Below is a small trained network, with its code and all its weights. Each question gives an input and a target symbol and asks what happens when units are switched off, that is, made to give their printed mean instead of their output.

import numpy as np


def w(rows, s, z=0):
    codes = np.array(rows[::2]) - 128.0
    scale = np.full(codes.shape[1], s)
    scale[-1] = z or s
    return codes * scale


def norm(h):
    return h / np.sqrt((h * h).mean(-1, keepdims=True) + 1e-5)


def f(y):
    return np.maximum(y, 0)


def softmax(a):
    e = np.exp(a - a.max(-1, keepdims=True))
    return e / e.sum(-1, keepdims=True)


def log_softmax(a):
    a = a - a.max(-1, keepdims=True)
    return a - np.log(np.exp(a).sum(-1, keepdims=True))


def net(x, mask):
    ids = ['αβγδεζηθλμξπσφψω'.index(c) for c in x.split()]
    T = len(ids)
    res = E[ids] + P[:T]
    r = norm(res)
    for j in range(2):
        rows = slice(3 * j, 3 * j + 3)
        q, k, v = (r @ M[0][rows].T for M in (Q, K, V))
        z = softmax(np.where(np.tri(T) > 0, q @ k.T / 3**0.5, -1e9)) @ v
        o = O[0][rows]
        res = res + np.where(mask[j], z, o[:, -1]) @ o[:, :-1]
    y = f(norm(res) @ A[0][:, :-1].T + A[0][:, -1])
    res = res + np.where(mask[2:18], y, B[0][:, -1]) @ B[0][:, :-1]
    return log_softmax(norm(res)[-1] @ U[:, :-1].T + U[:, -1])


Q, K, V, O, A, B = {}, {}, {}, {}, {}, {}
E = w([
[253,59,14,228,150,187,120,123],'α',
[122,114,148,107,120,59,150,161],'β',
[82,133,140,79,121,116,179,153],'γ',
[99,149,149,67,146,106,140,158],'δ',
[64,136,177,83,142,105,136,134],'ε',
[98,133,132,113,132,96,146,146],'ζ',
[144,143,86,91,75,106,117,150],'η',
[173,172,114,116,154,107,167,107],'θ',
[52,152,140,85,134,131,170,162],'λ',
[61,122,178,92,121,94,161,205],'μ',
[97,122,130,96,141,107,150,177],'ξ',
[109,130,190,73,127,120,143,127],'π',
[88,146,131,123,104,131,160,45],'σ',
[114,190,159,178,123,104,112,150],'φ',
[116,127,138,69,143,92,133,129],'ψ',
[91,134,151,84,168,113,128,169],'ω',
],0.0046)
P = w([
[72,62,194,41,148,10,252,228],'0',
[74,86,183,45,148,31,227,214],'1',
[87,97,165,49,143,43,213,204],'2',
[85,110,153,60,150,50,196,200],'3',
[93,121,158,58,144,67,181,192],'4',
[99,124,152,67,134,80,171,188],'5',
[105,133,142,75,135,81,167,186],'6',
[107,139,124,74,139,87,162,175],'7',
[114,146,136,78,129,105,156,164],'8',
[122,151,129,85,123,115,146,159],'9',
[127,156,121,91,123,123,136,158],'10',
[126,159,107,102,117,127,137,151],'11',
[128,161,103,98,125,122,130,151],'12',
],0.0014)
Q[0] = w([
[18,227,232,29,174,15,233,227],'h0',
[22,249,209,19,96,10,232,160],'h0',
[37,245,115,1,55,15,228,207],'h0',
[235,58,88,236,112,229,28,79],'h1',
[239,34,51,235,116,232,14,79],'h1',
[238,70,44,201,104,233,49,76],'h1',
],0.007)
K[0] = w([
[200,210,52,190,116,218,67,61],'h0',
[199,159,51,231,99,254,59,51],'h0',
[220,154,30,225,79,247,31,83],'h0',
[55,63,203,82,148,60,207,177],'h1',
[60,55,207,59,156,43,192,203],'h1',
[92,56,183,85,165,59,199,189],'h1',
],0.0059)
V[0] = w([
[183,149,116,114,255,130,214,139],'h0',
[172,216,140,87,64,59,193,158],'h0',
[123,55,93,74,95,160,76,184],'h0',
[119,161,152,86,143,100,34,75],'h1',
[125,145,177,158,167,115,72,213],'h1',
[142,114,145,156,133,122,135,122],'h1',
],0.0033)
O[0] = w([
[248,160,106,140,140,177,201,83,151],'h0',
[136,188,73,124,147,189,63,149,253],'h0',
[162,30,231,76,1,152,103,166,131],'h0',
[105,97,164,100,144,72,198,164,102],'h1',
[135,194,222,181,164,125,91,248,128],'h1',
[122,152,105,143,108,135,114,119,114],'h1',
],0.0031,0.0046)
A[0] = w([
[48,103,73,136,141,90,109,75,90],'n0',
[114,148,141,113,138,154,107,154,135],'n1',
[81,81,145,114,118,150,83,101,145],'n2',
[181,127,157,101,131,107,113,105,96],'n3',
[75,176,145,163,138,108,128,138,93],'n4',
[88,117,170,146,100,140,122,176,132],'n5',
[86,163,140,193,202,89,52,140,2],'n6',
[149,91,161,117,160,139,103,98,123],'n7',
[114,146,104,94,179,159,144,142,90],'n8',
[112,107,109,93,98,127,146,118,123],'n9',
[132,100,132,110,164,91,133,145,155],'n10',
[85,92,103,83,75,132,2,160,6],'n11',
[126,112,133,128,134,164,183,146,129],'n12',
[155,66,114,183,138,111,124,95,220],'n13',
[132,141,149,127,150,96,170,112,108],'n14',
[100,150,146,131,196,159,117,118,131],'n15',
],0.0065,0.0038)
B[0] = w([
[55,69,94,104,217,79,242,144,155],'n0',
[98,118,149,95,109,119,163,135,228],'n1',
[203,117,92,84,74,134,76,176,169],'n2',
[49,102,86,145,135,65,126,94,151],'n3',
[173,115,188,99,145,59,47,107,183],'n4',
[153,94,57,176,128,147,134,78,206],'n5',
[30,229,160,154,177,99,96,229,183],'n6',
[121,102,111,193,221,167,125,186,132],'n7',
[139,119,152,200,84,125,97,79,220],'n8',
[121,177,118,162,175,138,125,185,202],'n9',
[123,144,113,158,106,159,146,84,197],'n10',
[112,71,48,80,90,223,1,156,253],'n11',
[137,116,142,140,142,113,72,80,160],'n12',
[84,64,212,104,180,151,105,232,149],'n13',
[156,146,114,114,108,170,52,162,165],'n14',
[167,83,76,141,174,156,161,163,199],'n15',
],0.0046,0.0036)
U = w([
[228,80,130,41,200,33,95,70,80],'α',
[194,162,21,103,14,2,225,235,22],'β',
[26,237,161,219,23,239,161,81,77],'γ',
[194,222,233,9,93,229,240,220,29],'δ',
[134,15,243,36,223,63,18,57,4],'ε',
[214,136,189,224,41,32,22,52,156],'ζ',
[88,82,30,32,62,206,19,179,233],'η',
[250,241,7,193,200,192,147,79,117],'θ',
[17,87,181,242,190,190,43,14,61],'λ',
[48,9,234,142,38,32,170,224,126],'μ',
[121,48,99,246,17,158,231,94,209],'ξ',
[47,59,232,61,154,227,193,54,154],'π',
[6,48,12,97,242,77,229,100,166],'σ',
[63,237,184,199,222,66,29,239,157],'φ',
[36,225,149,9,58,33,108,15,132],'ψ',
[198,12,189,209,242,221,160,226,54],'ω',
],0.0072,0.0032)

Each question gives the input, a string of symbols that net reads in full, and the target symbol t.
The units are the heads (3 rows each of Q, K, V and O) and the neurons (one row each of A and B). Each row of codes is followed by its name. A weight is (code - 128) times the scale printed after its matrix; where a second scale follows, it is the last column's (O, A, B and U).
mask holds one flag per unit, heads first, then neurons. A switched-off unit (its flag False) gives its mean, the last column of its rows in O or B, instead of its output. The means were averaged over made-up inputs and are rounded, as every weight is.
A unit's drop is (log p(t) with every unit on - log p(t) with that unit switched off) / (log p(t) with every unit on - log p(t) with every unit switched off).
The circuit of an input: a set's keep is (log p(t) with only the set's units on - log p(t) with every unit switched off) / (log p(t) with every unit on - log p(t) with every unit switched off). Starting from the 12 units with the biggest drops (on a tie, the unit counted first), units are removed one at a time, each time the one whose removal leaves the highest keep (on an exact tie, the one counted first), for as long as the keep stays at least 0.8.
units of the circuit, in order: the units of the circuit, biggest drop first
unit that matters most: the unit with the biggest drop
top k neurons: the k neurons with the biggest drops, biggest first
which heads matter: for each layer, one digit per head in row order, 1 if its drop is at least 0.15 and else 0, layers parted by /
drop when u is switched off: that unit's drop, to one decimal
input δ θ ε γ ε, target θ: units of the circuit, in order -> h0
input θ μ β δ η σ β, target σ: units of the circuit, in order -> h1; n0
input μ β ψ δ ξ ε, target ε: which heads matter -> 01
input φ γ δ ψ, target φ: which heads matter -> 01
input β ζ ξ η δ ξ δ θ φ δ μ, target φ: which heads matter -> 10
input δ δ δ ζ μ ζ, target ζ: which heads matter -> 10
input δ η ω δ θ β η ω δ θ δ, target θ: which heads matter -> 10
input η η ψ δ ε λ δ σ δ σ φ β α, target ω: units of the circuit, in order -> n13; n11
input δ β θ η α β δ ψ π, target ε: top 2 neurons -> n11; n3
input θ φ η η ζ φ α ω μ, target ξ: top 3 neurons -> n5; n11; n6
input β μ β η λ η δ γ σ δ β δ π, target σ: units of the circuit, in order -> h1; n0; h0
input ξ π α ψ ξ φ δ φ, target ζ: top 2 neurons -> n6; n11
input η α γ, target δ: top 2 neurons -> n11; n9
input δ φ ζ, target φ: units of the circuit, in order -> h1
input λ δ ψ γ λ, target λ: top 3 neurons -> n8; n11; n12
input ξ μ ω, target ω: top 3 neurons -> n11; n5; n6
input δ δ ε ε, target ε: top 2 neurons -> n4; n11
input δ δ η φ ζ φ α η ζ ξ β, target μ: top 4 neurons -> n11; n13; n3; n6
input ω δ δ β δ ω, target ω: top 2 neurons -> n11; n15
input φ σ ψ β ξ, target σ: unit that matters most -> h1
input θ β σ φ ψ δ, target φ: drop when h0 is switched off -> 0.5
input ξ δ δ δ μ ε β θ ω, target θ: drop when h0 is switched off -> 0.8
input π δ β β δ δ γ μ β δ, target δ: drop when n11 is switched off -> 0.8
